Moves between points:
&: Q891->Q976, Q231->Q209, Q784->Q500, Q523->Q206, Q419->Q178, Q770->Q419, Q878->Q275, Q159->Q800, Q198->Q60, Q126->Q183, Q842->Q292, Q230->Q369, Q653->Q348, Q577->Q159, Q545->Q563, Q29->Q357, Q380->Q470, Q914->Q376, Q372->Q403, Q847->Q540, Q32->Q891, Q485->Q781, Q730->Q501, Q976->Q284, Q641->Q483, Q874->Q445, Q23->Q241, Q174->Q23, Q966->Q231, Q622->Q764, Q290->Q372, Q969->Q914, Q803->Q485, Q377->Q655, Q354->Q266, Q959->Q775, Q286->Q198, Q287->Q823, Q213->Q126, Q470->Q959, Q403->Q576, Q501->Q653, Q291->Q915, Q275->Q523, Q528->Q174, Q512->Q287, Q266->Q731, Q540->Q878, Q349->Q277, Q133->Q213, Q500->Q949, Q241->Q377, Q38->Q349, Q445->Q442, Q655->Q202, Q550->Q512, Q781->Q554, Q189->Q290, Q232->Q849, Q442->Q347, Q980->Q32, Q277->Q133, Q376->Q971, Q660->Q29, Q185->Q770, Q342->Q966, Q823->Q980, Q775->Q149, Q183->Q730, Q949->Q62, Q206->Q185, Q587->Q528, Q764->Q550, Q62->Q232, Q178->Q217, Q348->Q286, Q357->Q230, Q892->Q943, Q292->Q601, Q369->Q545, Q60->Q587, Q601->Q803, Q483->Q784, Q576->Q970, Q915->Q38, Q731->Q660, Q971->Q874, Q217->Q969, Q347->Q748, Q748->Q380, Q149->Q189, Q284->Q342, Q800->Q291, Q849->Q847, Q563->Q577, Q970->Q842, Q943->Q622, Q209->Q354, Q554->Q892, Q202->Q641
@: Q891->Q730, Q231->Q198, Q784->Q775, Q523->Q601, Q419->Q554, Q770->Q781, Q878->Q842, Q159->Q500, Q198->Q969, Q126->Q523, Q842->Q357, Q230->Q655, Q653->Q419, Q577->Q784, Q545->Q641, Q29->Q241, Q380->Q976, Q914->Q764, Q372->Q266, Q847->Q576, Q32->Q183, Q485->Q563, Q730->Q185, Q976->Q501, Q641->Q470, Q874->Q287, Q23->Q445, Q174->Q874, Q966->Q286, Q622->Q915, Q290->Q354, Q969->Q622, Q803->Q545, Q377->Q347, Q354->Q587, Q959->Q342, Q286->Q217, Q287->Q133, Q213->Q275, Q470->Q284, Q403->Q731, Q501->Q770, Q291->Q62, Q275->Q292, Q528->Q971, Q512->Q277, Q266->Q528, Q540->Q970, Q349->Q847, Q133->Q878, Q500->Q149, Q241->Q442, Q38->Q849, Q445->Q823, Q655->Q748, Q550->Q349, Q781->Q577, Q189->Q209, Q232->Q372, Q442->Q980, Q980->Q126, Q277->Q540, Q376->Q550, Q660->Q23, Q185->Q485, Q342->Q348, Q823->Q213, Q775->Q966, Q183->Q206, Q949->Q189, Q206->Q803, Q587->Q376, Q764->Q38, Q62->Q290, Q178->Q892, Q348->Q178, Q357->Q377, Q892->Q800, Q292->Q230, Q369->Q202, Q60->Q914, Q601->Q369, Q483->Q959, Q576->Q660, Q915->Q232, Q731->Q174, Q971->Q512, Q217->Q943, Q347->Q32, Q748->Q891, Q149->Q231, Q284->Q653, Q800->Q949, Q849->Q403, Q563->Q483, Q970->Q29, Q943->Q291, Q209->Q60, Q554->Q159, Q202->Q380
$: Q891->Q206, Q231->Q217, Q784->Q342, Q523->Q230, Q419->Q577, Q770->Q563, Q878->Q29, Q159->Q775, Q198->Q943, Q126->Q292, Q842->Q241, Q230->Q347, Q653->Q781, Q577->Q959, Q545->Q380, Q29->Q445, Q380->Q730, Q914->Q915, Q372->Q587, Q847->Q731, Q32->Q523, Q485->Q641, Q730->Q803, Q976->Q185, Q641->Q976, Q874->Q277, Q23->Q287, Q174->Q512, Q966->Q178, Q622->Q62, Q290->Q60, Q969->Q291, Q803->Q202, Q377->Q980, Q354->Q914, Q959->Q653, Q286->Q892, Q287->Q540, Q213->Q842, Q470->Q501, Q403->Q528, Q501->Q485, Q291->Q189, Q275->Q357, Q528->Q550, Q512->Q847, Q266->Q376, Q540->Q660, Q349->Q403, Q133->Q970, Q500->Q966, Q241->Q823, Q38->Q372, Q445->Q133, Q655->Q32, Q550->Q849, Q781->Q483, Q189->Q198, Q232->Q354, Q442->Q213, Q980->Q275, Q277->Q576, Q376->Q38, Q660->Q874, Q185->Q545, Q342->Q419, Q823->Q878, Q775->Q348, Q183->Q601, Q949->Q231, Q206->Q369, Q587->Q764, Q764->Q232, Q62->Q209, Q178->Q159, Q348->Q554, Q357->Q442, Q892->Q500, Q292->Q377, Q369->Q748, Q60->Q622, Q601->Q655, Q483->Q284, Q576->Q174, Q915->Q290, Q731->Q971, Q971->Q349, Q217->Q800, Q347->Q126, Q748->Q183, Q149->Q286, Q284->Q770, Q800->Q149, Q849->Q266, Q563->Q470, Q970->Q23, Q943->Q949, Q209->Q969, Q554->Q784, Q202->Q891
~: Q891->Q183, Q231->Q286, Q784->Q959, Q523->Q292, Q419->Q781, Q770->Q485, Q878->Q970, Q159->Q784, Q198->Q217, Q126->Q275, Q842->Q29, Q230->Q377, Q653->Q770, Q577->Q483, Q545->Q202, Q29->Q23, Q380->Q891, Q914->Q622, Q372->Q354, Q847->Q403, Q32->Q126, Q485->Q545, Q730->Q206, Q976->Q730, Q641->Q380, Q874->Q512, Q23->Q874, Q174->Q971, Q966->Q348, Q622->Q291, Q290->Q209, Q969->Q943, Q803->Q369, Q377->Q442, Q354->Q60, Q959->Q284, Q286->Q178, Q287->Q277, Q213->Q878, Q470->Q976, Q403->Q266, Q501->Q185, Q291->Q949, Q275->Q842, Q528->Q376, Q512->Q349, Q266->Q587, Q540->Q576, Q349->Q849, Q133->Q540, Q500->Q775, Q241->Q445, Q38->Q232, Q445->Q287, Q655->Q347, Q550->Q38, Q781->Q563, Q189->Q231, Q232->Q290, Q442->Q823, Q980->Q213, Q277->Q847, Q376->Q764, Q660->Q174, Q185->Q803, Q342->Q653, Q823->Q133, Q775->Q342, Q183->Q523, Q949->Q149, Q206->Q601, Q587->Q914, Q764->Q915, Q62->Q189, Q178->Q554, Q348->Q419, Q357->Q241, Q892->Q159, Q292->Q357, Q369->Q655, Q60->Q969, Q601->Q230, Q483->Q470, Q576->Q731, Q915->Q62, Q731->Q528, Q971->Q550, Q217->Q892, Q347->Q980, Q748->Q32, Q149->Q966, Q284->Q501, Q800->Q500, Q849->Q372, Q563->Q641, Q970->Q660, Q943->Q800, Q209->Q198, Q554->Q577, Q202->Q748
§: Q891->Q380, Q231->Q189, Q784->Q159, Q523->Q183, Q419->Q348, Q770->Q653, Q878->Q213, Q159->Q892, Q198->Q209, Q126->Q32, Q842->Q275, Q230->Q601, Q653->Q342, Q577->Q554, Q545->Q485, Q29->Q842, Q380->Q641, Q914->Q587, Q372->Q849, Q847->Q277, Q32->Q748, Q485->Q770, Q730->Q976, Q976->Q470, Q641->Q563, Q874->Q23, Q23->Q29, Q174->Q660, Q966->Q149, Q622->Q914, Q290->Q232, Q969->Q60, Q803->Q185, Q377->Q230, Q354->Q372, Q959->Q784, Q286->Q231, Q287->Q445, Q213->Q980, Q470->Q483, Q403->Q847, Q501->Q284, Q291->Q622, Q275->Q126, Q528->Q731, Q512->Q874, Q266->Q403, Q540->Q133, Q349->Q512, Q133->Q823, Q500->Q800, Q241->Q357, Q38->Q550, Q445->Q241, Q655->Q369, Q550->Q971, Q781->Q419, Q189->Q62, Q232->Q38, Q442->Q377, Q980->Q347, Q277->Q287, Q376->Q528, Q660->Q970, Q185->Q501, Q342->Q775, Q823->Q442, Q775->Q500, Q183->Q891, Q949->Q291, Q206->Q730, Q587->Q266, Q764->Q376, Q62->Q915, Q178->Q286, Q348->Q966, Q357->Q292, Q892->Q217, Q292->Q523, Q369->Q803, Q60->Q354, Q601->Q206, Q483->Q577, Q576->Q540, Q915->Q764, Q731->Q576, Q971->Q174, Q217->Q198, Q347->Q655, Q748->Q202, Q149->Q949, Q284->Q959, Q800->Q943, Q849->Q349, Q563->Q781, Q970->Q878, Q943->Q969, Q209->Q290, Q554->Q178, Q202->Q545

In the rows, 23 stands for zero.

The rows follow the links: the fewer symbols apart two points are, the more alike their rows tend to be.

Rows of some points; one shown again gets a slightly different row:
Q349	[ 24  29  20  27  20  13  28  24  36  19  31  14  44  20  18  16  40  37   5   8  26   7  20  39  18  25  24  22  23  35  18  30  16  27  19  21  30  21  30]
Q213	[ 26  16  34  11  15  37  23  20  26  27  11  26   7  19  20   6  28  34  15  25  10  31   9  23   3  25  28  23  12  21  29  29  32  15  14  21  23  13  14]
Q419	[ 23  21   9  21  29  21  19  35  22  27  31  25  17  23  24  42  30   2  19  24   8  23  42  16  23  13   7  24  20  14  25  23  16  30  27  18  17  41  16]
Q523	[ 26  11  21  14  15  33  12  16  13  20  11  26  11  30  26  15   6  35  32  41  28  31   8  22  16  24  29  13  20  19  25  24  31  10  30  32  29   9  17]
Q915	[ 17  26  36  36  33  13  36  13  24  18  33  24  38  20  20  22  21  27  34  10  35  28  16  33  33  34  24  37  21  41  23  11  19  26  18  27  20  23  40]
Q914	[ 19  27  34  37  33  13  35  13  24  16  35  23  41  22  18  25  20  29  33  11  35  28  16  35  33  33  26  35  21  42  23  12  19  25  20  27  21  22  39]
Q501	[ 29  30  12  25  23  21  18  31  14  26  30  20  10  35  31  38   6  11  21  28  22  25  28   9  21  15  13  16  36  13  24  29  28  27  48  31  23  29  32]
Q241	[ 25  21  34  14  17  37  23  22  26  29   9  24   9  16  19   6  32  32  12  24  10  28  11  23   3  23  34  19  12  23  28  33  30  19  13  17  25  14  10]
Q878	[ 27  26  35  18  17  39  21  24  25  29   9  23  14  15  18   8  32  31  10  25  12  26  14  23   7  22  40  17  16  20  27  35  30  22  13  16  28  15   8]
Q209	[  9  24  34  30  33  13  32  15  28  21  23  33  33  15  24  22  29  17  39  14  33  25  23  25  33  32  22  41  14  39  22   7  20  30  13  12  16  25  35]
Q178	[ 25  15  22  20  28  24  29  29  26  25  33  24  21  22  21  37  26   6  31  23  12  27  44  18  40  25  12  32  26   7  24  12  18  19  11  24   8  40  14]
Q232	[ 21  30  32  39  34  14  32  14  22  15  36  19  43  22  16  26  19  31  30  12  36  27  16  39  33  33  29  31  22  41  23  16  16  25  23  29  25  22  36]
Q32	[ 25  12  19  13  16  31  10  17  12  20  10  28  11  31  27  16   7  34  34  42  31  31  10  20  16  22  27  11  20  20  25  25  31  11  33  30  30  10  18]
Q980	[ 29  10  33  10  14  35  23  17  21  25  15  25   7  26  21   8  15  37  23  28  14  36   5  24   7  27  25  23  16  19  28  24  31   8  18  31  22  11  18]
Q189	[  7  23  32  29  34  17  27  17  24  22  18  35  32  12  25  24  31  11  42  22  33  24  30  22  38  29  26  37  13  34  22   7  19  31  10   9  16  28  26]
Q185	[ 24  25  11  19  17  17  19  27  19  27  25  25   8  37  37  27   6  17  22  26  26  21  19   9  15  17   5  21  34  18  22  27  31  24  47  29  22  21  40]
Q959	[ 24  24   7  22  30  22  16  36  18  27  30  24  16  23  24  44  26   3  18  26  11  23  41  14  23  11  11  19  22  16  26  27  17  31  33  18  20  40  16]
Q60	[ 13  26  36  33  34  13  35  13  26  20  29  28  35  19  22  21  23  23  36  11  34  27  17  31  32  33  22  41  18  42  24   9  19  27  15  21  17  23  39]
Q748	[ 18  15  10  13  15  23   6  20  14  21   7  31  13  30  35  17  12  27  32  42  35  22  12  16  13  19  22  12  18  25  22  25  30  18  39  22  31  11  25]
Q403	[ 23  29  19  29  21  13  27  23  34  19  29  15  46  21  18  18  40  36   7   9  28   8  21  40  19  24  25  22  22  37  18  29  14  29  20  20  31  21  30]
Q159	[ 26  14  20  19  27  23  30  30  27  26  33  24  21  23  22  37  27   6  28  22  11  27  44  18  37  23   9  33  26   7  24  12  17  20  12  24  10  41  15]

Each walk starts at a row. The symbols on each line, taken left to right, move it on to the next point.
Answer with the point's row; about right is enough.
new walk
[ 17  18   8  13  15  19   8  21  16  23  10  32  12  31  36  18  13  24  29  37  34  20  14  13  12  18  15  16  20  26  21  26  30  22  41  21  30  12  30]
§ $ § @ $	[ 28  28  12  23  19  19  19  30  16  26  28  22   9  36  34  33   4  14  21  25  23  24  23   9  19  16  10  19  37  15  23  27  30  26  47  32  22  24  36]
@ @ @ §	[ 23  19   9  19  29  20  22  34  23  27  31  25  17  23  23  42  31   3  20  23   7  23  42  16  25  14   6  25  21  13  26  21  16  28  24  18  15  41  15]
new walk
[  7  25  34  29  33  15  30  16  27  21  21  34  33  14  26  21  30  15  40  17  33  25  25  24  34  31  23  39  13  38  23   8  20  31  11  11  16  25  32]
$ § ~ & $	[ 15  25  36  34  33  13  36  13  26  19  32  27  36  21  21  22  22  25  36  10  34  28  16  32  32  33  22  40  19  41  24  10  19  26  17  23  18  23  40]
~ $ $ @	[  9  24  35  31  33  14  33  15  27  21  26  32  34  17  25  21  28  19  38  13  33  26  20  28  33  32  22  41  15  40  23   7  20  29  13  16  16  24  36]
new walk
[ 25  18  35  13  16  38  22  21  25  28  10  26   9  18  20   6  30  33  13  24   9  29   9  23   3  23  31  21  12  22  28  31  31  18  14  19  24  14  12]
@ § $ $ $ $	[ 27  13  34   9  14  36  25  19  24  27  14  26   6  23  20   6  21  35  19  26  11  34   6  24   4  26  26  24  14  20  29  26  32  11  15  27  21  11  16]
~ @ $ § @	[ 30  10  28  12  15  35  18  15  17  22  13  25   9  29  23  11   9  36  29  35  21  35   6  24  13  27  26  19  20  17  27  24  31   7  25  34  24  10  17]
new walk
[ 25  27   7  24  30  22  14  35  15  27  30  23  15  26  25  45  21   4  18  28  14  24  39  13  22  10  14  16  25  15  26  30  19  32  38  20  24  38  17]
& § $ § @	[ 17  21  29  27  33  25  25  22  22  22  21  29  29  16  22  33  26   8  43  30  27  27  42  19  49  27  30  30  24  16  22  10  19  24   9  17  15  35  11]
@ ~ $ & $ @	[  7  24  32  28  34  16  28  17  26  22  20  35  33  13  25  22  31  13  40  19  34  24  28  23  35  30  25  38  13  37  22   8  20  30  11   9  16  26  29]
new walk
[ 22  23   7  22  29  20  18  36  21  27  30  25  17  24  24  43  29   3  18  24   9  23  42  15  23  13   9  20  21  15  25  25  17  31  29  17  19  40  17]
& & $	[ 20  20  28  26  32  27  26  23  22  24  23  28  27  17  21  33  25   8  42  30  24  28  42  19  48  27  27  29  26  13  22   9  19  23   9  20  14  37  11]
& § $ § @	[ 20  28  34  39  34  14  34  14  23  16  36  20  41  22  17  24  20  31  32  12  35  28  16  37  33  32  27  34  21  42  23  14  17  25  21  29  24  21  38]
new walk
[ 19  21   9  15  15  16  16  24  20  25  17  30  10  35  39  21  10  20  25  29  30  18  15  10  12  17   7  21  28  22  21  25  32  24  45  24  24  15  39]
§ $ $ @ & ~ ~	[ 25  27  11  21  18  18  19  28  18  26  27  24   9  37  36  31   5  16  22  26  24  22  20   8  17  16   7  20  36  17  23  27  31  25  48  31  22  23  39]
§ & § ~ &	[ 25  15  18  18  28  22  29  31  28  26  33  24  20  23  21  38  29   6  27  22  10  26  44  18  34  22   7  32  24   9  24  14  18  21  14  23  10  41  16]
new walk
[ 23  17  12  18  28  21  24  34  26  27  32  25  17  23  23  40  31   3  21  22   7  24  43  16  26  16   5  28  22  12  25  19  16  27  20  19  14  41  16]
§ ~ & $ § $	[ 22  18  27  25  31  26  28  25  24  23  25  26  26  18  21  35  24   8  40  29  22  28  44  19  48  27  24  31  26  10  22  10  19  21   8  22  12  37  11]
~ @ ~ $ $	[ 24  15  17  18  28  21  27  32  27  27  33  24  19  23  22  39  30   6  25  21   8  24  43  17  31  20   6  32  23  10  25  16  16  23  16  22  10  41  16]
new walk
[ 22  13  14  13  15  27   7  18  13  20   8  31  13  30  31  17   9  31  33  43  33  26  11  18  15  20  26  11  19  23  23  25  30  15  37  25  31  10  20]
$ $ @ & & @	[ 28  30   9  27  27  23  15  34  13  26  31  21  13  30  28  43  12   8  19  29  17  26  35  11  23  11  16  14  33  14  25  31  24  31  45  25  24  33  23]
~ ~ @ &	[ 26  28   7  26  29  22  14  35  14  27  30  22  14  27  26  45  18   5  19  28  15  24  38  12  23  10  14  15  27  16  25  30  21  31  41  22  25  36  19]
